Here is a tiny trained network, its code and every weight. The questions are about switching its units off for an input and a target symbol, where a switched-off unit gives its printed mean instead of its output.

import numpy as np


def w(rows, s, z=0):
    codes = np.array(rows[::2]) - 128.0
    scale = np.full(codes.shape[1], s)
    scale[-1] = z or s
    return codes * scale


def norm(h):
    return h / np.sqrt((h * h).mean(-1, keepdims=True) + 1e-5)


def f(y):
    return y / 2 * (1 + np.tanh(0.7978845608 * (y + 0.044715 * y**3)))


def softmax(a):
    e = np.exp(a - a.max(-1, keepdims=True))
    return e / e.sum(-1, keepdims=True)


def log_softmax(a):
    a = a - a.max(-1, keepdims=True)
    return a - np.log(np.exp(a).sum(-1, keepdims=True))


def net(x, mask):
    ids = ['αβγδθλξπστφψω'.index(c) for c in x.split()]
    T = len(ids)
    res = E[ids] + P[:T]
    u = 0
    for l in range(2):
        q, k, v = (norm(res) @ M[l].T for M in (Q, K, V))
        z = softmax(np.where(np.tri(T) > 0, q @ k.T / 2**0.5, -1e9)) @ v
        res = res + np.where(mask[u], z, O[l][:, -1]) @ O[l][:, :-1]
        u += 1
        y = f(norm(res) @ A[l][:, :-1].T + A[l][:, -1])
        res = res + np.where(mask[u : u + 4], y, B[l][:, -1]) @ B[l][:, :-1]
        u += 4
    return log_softmax(norm(res)[-1] @ U[:, :-1].T + U[:, -1])


Q, K, V, O, A, B = {}, {}, {}, {}, {}, {}
E = w([
[113,216,125],'α',
[99,155,158],'β',
[117,41,80],'γ',
[95,193,114],'δ',
[120,176,100],'θ',
[141,139,154],'λ',
[144,143,155],'ξ',
[93,81,216],'π',
[118,201,54],'σ',
[140,84,219],'τ',
[138,77,223],'φ',
[149,255,52],'ψ',
[225,231,115],'ω',
],0.0074)
P = w([
[134,119,127],'0',
[157,173,203],'1',
[122,118,125],'2',
[154,121,86],'3',
[124,220,178],'4',
[120,111,123],'5',
[156,122,87],'6',
[97,254,199],'7',
[120,107,120],'8',
[154,123,84],'9',
[106,225,153],'10',
[121,106,118],'11',
[154,121,83],'12',
[98,221,145],'13',
],0.006)
Q[0] = w([
[66,217,203],'L0H1',
[254,198,160],'L0H1',
],0.0035)
K[0] = w([
[62,120,151],'L0H1',
[88,252,226],'L0H1',
],0.0046)
V[0] = w([
[5,104,114],'L0H1',
[191,212,165],'L0H1',
],0.002)
O[0] = w([
[161,82,172,98],'L0H1',
[253,99,163,252],'L0H1',
],0.0049,0.00024)
A[0] = w([
[121,52,41,45],'L0N1',
[185,34,18,19],'L0N2',
[75,145,46,162],'L0N3',
[238,202,1,3],'L0N4',
],0.0047,0.0014)
B[0] = w([
[106,209,152,155],'L0N1',
[162,169,254,167],'L0N2',
[73,82,121,208],'L0N3',
[102,52,107,253],'L0N4',
],0.0069,0.0021)
Q[1] = w([
[16,111,252],'L1H1',
[144,227,148],'L1H1',
],0.0034)
K[1] = w([
[57,52,253],'L1H1',
[185,81,118],'L1H1',
],0.0034)
V[1] = w([
[85,105,4],'L1H1',
[108,146,132],'L1H1',
],0.0038)
O[1] = w([
[89,158,94,18],'L1H1',
[3,146,82,255],'L1H1',
],0.0044,7.6e-05)
A[1] = w([
[207,3,101,153],'L1N1',
[50,149,210,157],'L1N2',
[130,59,193,157],'L1N3',
[125,250,105,252],'L1N4',
],0.0051,0.0031)
B[1] = w([
[125,3,61,167],'L1N1',
[225,167,55,190],'L1N2',
[59,211,97,187],'L1N3',
[174,82,251,252],'L1N4',
],0.0052,0.0031)
U = w([
[182,157,243,235],'α',
[169,223,168,149],'β',
[97,194,112,250],'γ',
[4,183,187,43],'δ',
[107,107,123,2],'θ',
[157,87,136,50],'λ',
[161,85,138,45],'ξ',
[37,69,174,58],'π',
[88,98,76,86],'σ',
[138,62,156,124],'τ',
[129,60,163,107],'φ',
[195,124,32,114],'ψ',
[231,97,88,165],'ω',
],0.015,0.0053)

Each question gives the input, a string of symbols that net reads in full, and the target symbol t.
The units are the heads (2 rows each of Q, K, V and O) and the neurons (one row each of A and B). Each row of codes is followed by its name. A weight is (code - 128) times the scale printed after its matrix; where a second scale follows, it is the last column's (O, A, B and U).
mask holds one flag per unit, layer by layer, with each layer's heads first. A switched-off unit (its flag False) gives its mean, the last column of its rows in O or B, instead of its output. The means were averaged over made-up inputs and are rounded, as every weight is.
A unit's drop is (log p(t) with every unit on - log p(t) with that unit switched off) / (log p(t) with every unit on - log p(t) with every unit switched off).
The circuit of an input: a set's keep is (log p(t) with only the set's units on - log p(t) with every unit switched off) / (log p(t) with every unit on - log p(t) with every unit switched off). Starting from all 10 units, units are removed one at a time, each time the one whose removal leaves the highest keep (on an exact tie, the one counted first), for as long as the keep stays at least 0.8.
units of the circuit, in order: the units of the circuit, biggest drop first
top k neurons: the k neurons with the biggest drops, biggest first
top k neurons in layer l: the k neurons of layer l with the biggest drops, biggest first
drop when u is switched off: that unit's drop, to one decimal
input π ψ γ σ γ γ γ σ τ φ α γ γ β, target α: units of the circuit, in order => [L1N4; L1N3]
input δ σ γ γ γ δ σ σ θ δ λ α, target α: top 3 neurons => [L1N4; L1N3; L1N1]
input φ γ λ ψ σ γ ψ ξ λ σ φ β, target β: top 2 neurons in layer 0 => [L0N4; L0N3]
input θ π π α θ γ, target γ: top 3 neurons in layer 1 => [L1N3; L1N4; L1N2]
input γ τ β π ψ, target α: top neuron in layer 1 => [L1N4]
input φ φ σ, target σ: top 2 neurons => [L0N4; L1N2]
input α φ τ ω τ γ α π ψ θ ψ γ σ γ, target γ: top 3 neurons => [L0N3; L1N2; L1N1]
input ω ψ ψ, target ψ: top 2 neurons => [L0N4; L0N2]
input γ β τ γ σ ψ σ φ δ σ γ γ ψ γ, target δ: top 2 neurons => [L0N3; L1N1]
input ξ ψ ω σ β π ψ θ, target α: top 3 neurons => [L1N4; L1N3; L0N1]
input τ ψ β, target β: top 2 neurons in layer 0 => [L0N4; L0N1]
input τ γ ω ψ γ, target β: top 2 neurons in layer 1 => [L1N2; L1N1]
input σ θ θ π γ, target α: drop when L1N3 is switched off => 0.1
input γ π γ ω ψ φ ω π π ψ φ σ γ δ, target α: drop when L0N3 is switched off => 0.0
input ψ σ π δ, target σ: drop when L0N4 is switched off => 0.4
input ω δ τ θ γ π ψ π γ γ γ, target δ: units of the circuit, in order => [L0N1]
